Below are the code and all the weights of a small trained network. Each question names an input and a class and asks about switching units off, where a switched-off unit gives its printed mean instead of its output.

import numpy as np


def w(rows, s, z=0):
    codes = np.array(rows[::2]) - 128.0
    scale = np.full(codes.shape[1], s)
    scale[-1] = z or s
    return codes * scale


def f(y):
    return np.maximum(y, 0)


def log_softmax(a):
    a = a - a.max(-1, keepdims=True)
    return a - np.log(np.exp(a).sum(-1, keepdims=True))


def net(x, mask):
    res = np.array(x, float).reshape(1, 8) / 4 @ E
    y = f(res @ A[0][:, :-1].T + A[0][:, -1])
    res = res + np.where(mask, y, B[0][:, -1]) @ B[0][:, :-1]
    return log_softmax(res[-1] @ U[:, :-1].T + U[:, -1])


A, B = {}, {}
E = w([
[130,39,70,171,185,177,133],'x0',
[14,145,67,69,183,229,206],'x1',
[174,154,149,135,185,128,140],'x2',
[79,99,134,142,5,96,193],'x3',
[116,108,245,170,190,113,171],'x4',
[184,142,63,230,130,93,207],'x5',
[31,127,92,210,119,106,35],'x6',
[141,182,73,117,138,130,144],'x7',
],0.012)
A[0] = w([
[86,141,250,43,73,167,98,174],'n1',
[75,106,194,187,186,157,85,176],'n2',
[219,1,15,167,119,145,128,97],'n3',
[200,139,139,204,149,15,126,35],'n4',
[205,189,213,116,128,88,146,144],'n5',
[197,164,198,205,87,90,60,120],'n6',
[164,191,58,76,152,156,67,66],'n7',
[25,142,80,169,76,150,178,112],'n8',
[56,109,107,114,148,96,231,72],'n9',
[188,166,115,95,64,195,41,255],'n10',
],0.009,0.0043)
B[0] = w([
[99,47,176,32,98,82,174,251],'n1',
[65,27,192,190,169,177,113,207],'n2',
[226,119,67,163,79,224,2,221],'n3',
[173,197,136,191,122,95,101,213],'n4',
[163,214,183,149,125,127,188,228],'n5',
[120,173,211,196,105,50,55,231],'n6',
[88,241,40,99,232,143,76,190],'n7',
[86,74,21,187,98,102,209,205],'n8',
[162,156,144,178,101,164,184,191],'n9',
[86,158,112,56,113,44,99,216],'n10',
],0.0088,0.015)
U = w([
[185,144,218,205,126,25,98,71],'0',
[215,149,190,50,235,220,244,221],'1',
[52,192,48,71,242,153,77,182],'2',
[32,44,207,165,205,189,94,18],'3',
[110,81,186,10,52,104,126,3],'4',
[243,57,78,124,131,171,26,138],'5',
[55,113,51,206,39,134,176,23],'6',
],0.011,0.005)

Each question gives the input, the list of numbers given to net, and the class t.
The units are the neurons (one row each of A and B). Each row of codes is followed by its name. A weight is (code - 128) times the scale printed after its matrix; where a second scale follows, it is the last column's (A, B and U).
mask holds one flag per neuron, in row order. A switched-off neuron (its flag False) gives its mean, the last column of its row in B, instead of its output. The means were averaged over made-up inputs and are rounded, as every weight is.
A unit's drop is (log p(t) with every unit on - log p(t) with that unit switched off) / (log p(t) with every unit on - log p(t) with every unit switched off).
most important unit: the unit with the biggest drop
top k neurons: the k neurons with the biggest drops, biggest first
drop when u is switched off: that unit's drop, to one decimal
input [0,-1,6,-8,4,-5,5,2], class 3: most important unit => n2
input [8,4,3,1,-1,-1,-7,5], class 5: top 2 neurons => [n3; n5]
input [-2,7,-3,-3,1,6,-2,4], class 6: top 4 neurons => [n8; n9; n5; n1]
input [-2,5,6,3,-1,-2,-1,4], class 1: top 4 neurons => [n6; n10; n9; n3]
input [-4,4,6,8,8,-4,1,3], class 4: top 2 neurons => [n1; n7]
input [8,-6,6,-8,4,-8,-6,-8], class 3: top 3 neurons => [n2; n1; n9]
input [8,1,-4,-2,4,4,2,-6], class 5: top 2 neurons => [n3; n1]
input [4,7,-6,5,7,-2,-2,-6], class 6: top 3 neurons => [n8; n9; n6]
input [6,-3,-2,0,4,1,7,1], class 3: top 2 neurons => [n2; n5]
input [-2,5,1,1,-2,-8,-6,6], class 4: top 2 neurons => [n1; n10]
input [-2,-5,3,-3,-4,-8,7,0], class 2: top 2 neurons => [n7; n10]
input [8,5,5,3,-6,6,-1,-8], class 5: drop when n3 is switched off => 2.0
input [6,1,1,6,-6,6,-4,8], class 5: drop when n3 is switched off => 1.7
input [6,-5,-3,-4,2,-1,6,0], class 5: drop when n6 is switched off => -0.3
